Below is a small trained network, with its code and all its weights. Each question gives an input and a class and asks what happens when units are switched off, that is, made to give their printed mean instead of their output.

import numpy as np


def w(rows, s, z=0):
    codes = np.array(rows[::2]) - 128.0
    scale = np.full(codes.shape[1], s)
    scale[-1] = z or s
    return codes * scale


def f(y):
    return y / 2 * (1 + np.tanh(0.7978845608 * (y + 0.044715 * y**3)))


def log_softmax(a):
    a = a - a.max(-1, keepdims=True)
    return a - np.log(np.exp(a).sum(-1, keepdims=True))


def net(x, mask):
    res = np.array(x, float).reshape(1, 3) / 4 @ E
    y = f(res @ A[0][:, :-1].T + A[0][:, -1])
    res = res + np.where(mask, y, B[0][:, -1]) @ B[0][:, :-1]
    return log_softmax(res[-1] @ U[:, :-1].T + U[:, -1])


A, B = {}, {}
E = w([
[103,78,55],'x0',
[134,211,45],'x1',
[2,132,199],'x2',
],0.0078)
A[0] = w([
[118,196,98,92],'n1',
[113,126,118,20],'n2',
[92,66,69,187],'n3',
[227,94,107,70],'n4',
[129,104,136,24],'n5',
[185,108,116,43],'n6',
[114,165,103,41],'n7',
[168,189,199,81],'n8',
[235,92,123,62],'n9',
[76,16,34,12],'n10',
[126,111,131,48],'n11',
[144,88,155,36],'n12',
[149,6,163,74],'n13',
[143,104,161,45],'n14',
[89,146,59,57],'n15',
[42,111,120,60],'n16',
[47,139,165,64],'n17',
[167,189,198,63],'n18',
[172,195,203,54],'n19',
[131,55,138,59],'n20',
[170,112,113,46],'n21',
[177,98,105,54],'n22',
[114,173,112,46],'n23',
[160,191,191,60],'n24',
[126,122,144,20],'n25',
[36,164,151,63],'n26',
[99,236,64,19],'n27',
[89,135,133,38],'n28',
[160,24,198,55],'n29',
[132,162,133,131],'n30',
[73,137,136,37],'n31',
[143,71,159,57],'n32',
[171,138,132,2],'n33',
[90,149,89,11],'n34',
],0.015,0.0053)
B[0] = w([
[112,177,97,177],'n1',
[215,132,100,102],'n2',
[108,55,135,235],'n3',
[153,148,219,236],'n4',
[206,139,89,108],'n5',
[190,136,162,158],'n6',
[165,158,92,127],'n7',
[153,60,79,185],'n8',
[153,143,219,232],'n9',
[252,3,29,221],'n10',
[175,129,111,108],'n11',
[165,154,91,134],'n12',
[93,206,63,249],'n13',
[168,144,85,129],'n14',
[166,148,57,167],'n15',
[197,122,187,205],'n16',
[175,146,213,235],'n17',
[171,58,80,177],'n18',
[186,48,77,182],'n19',
[156,152,73,166],'n20',
[194,134,148,141],'n21',
[189,128,158,162],'n22',
[166,157,86,129],'n23',
[170,76,71,169],'n24',
[192,140,104,105],'n25',
[165,159,208,236],'n26',
[105,226,57,219],'n27',
[187,131,139,131],'n28',
[74,204,63,253],'n29',
[114,132,117,141],'n30',
[196,137,155,155],'n31',
[143,161,83,162],'n32',
[221,133,128,121],'n33',
[218,152,83,127],'n34',
],0.041,0.0056)
U = w([
[185,105,172,4],'0',
[140,156,50,194],'1',
[168,3,73,184],'2',
[52,45,145,184],'3',
],0.013,0.0025)

Each question gives the input, the list of numbers given to net, and the class t.
The units are the neurons (one row each of A and B). Each row of codes is followed by its name. A weight is (code - 128) times the scale printed after its matrix; where a second scale follows, it is the last column's (A, B and U).
mask holds one flag per neuron, in row order. A switched-off neuron (its flag False) gives its mean, the last column of its row in B, instead of its output. The means were averaged over made-up inputs and are rounded, as every weight is.
A unit's drop is (log p(t) with every unit on - log p(t) with that unit switched off) / (log p(t) with every unit on - log p(t) with every unit switched off).
The circuit of an input: a set's keep is (log p(t) with only the set's units on - log p(t) with every unit switched off) / (log p(t) with every unit on - log p(t) with every unit switched off). Starting from the 12 units with the biggest drops (on a tie, the unit counted first), units are removed one at a time, each time the one whose removal leaves the highest keep (on an exact tie, the one counted first), for as long as the keep stays at least 0.8.
circuit, biggest first: the units of the circuit, biggest drop first
unit that matters most: the unit with the biggest drop
k most important neurons: the k neurons with the biggest drops, biggest first
drop when u is switched off: that unit's drop, to one decimal
input [4,8,-8], class 0: circuit, biggest first : [n4]
input [-8,-5,7], class 2: 2 most important neurons : [n19; n8]
input [0,7,7], class 0: 2 most important neurons : [n26; n17]
input [-7,-7,0], class 1: 4 most important neurons : [n29; n13; n10; n3]
input [3,7,7], class 0: 4 most important neurons : [n26; n16; n17; n29]
input [-8,-6,-7], class 2: 4 most important neurons : [n19; n8; n18; n24]
input [5,4,-5], class 0: 2 most important neurons : [n4; n9]
input [8,1,-7], class 2: 3 most important neurons : [n10; n3; n26]
input [4,-8,-6], class 1: 2 most important neurons : [n13; n29]
input [6,5,4], class 2: drop when n29 is switched off : 0.2
input [1,-6,5], class 1: drop when n29 is switched off : 1.9
input [4,-2,0], class 2: drop when n10 is switched off : 1.6
input [-2,-1,-1], class 3: drop when n15 is switched off : 0.0
input [-8,-6,1], class 2: unit that matters most : n19
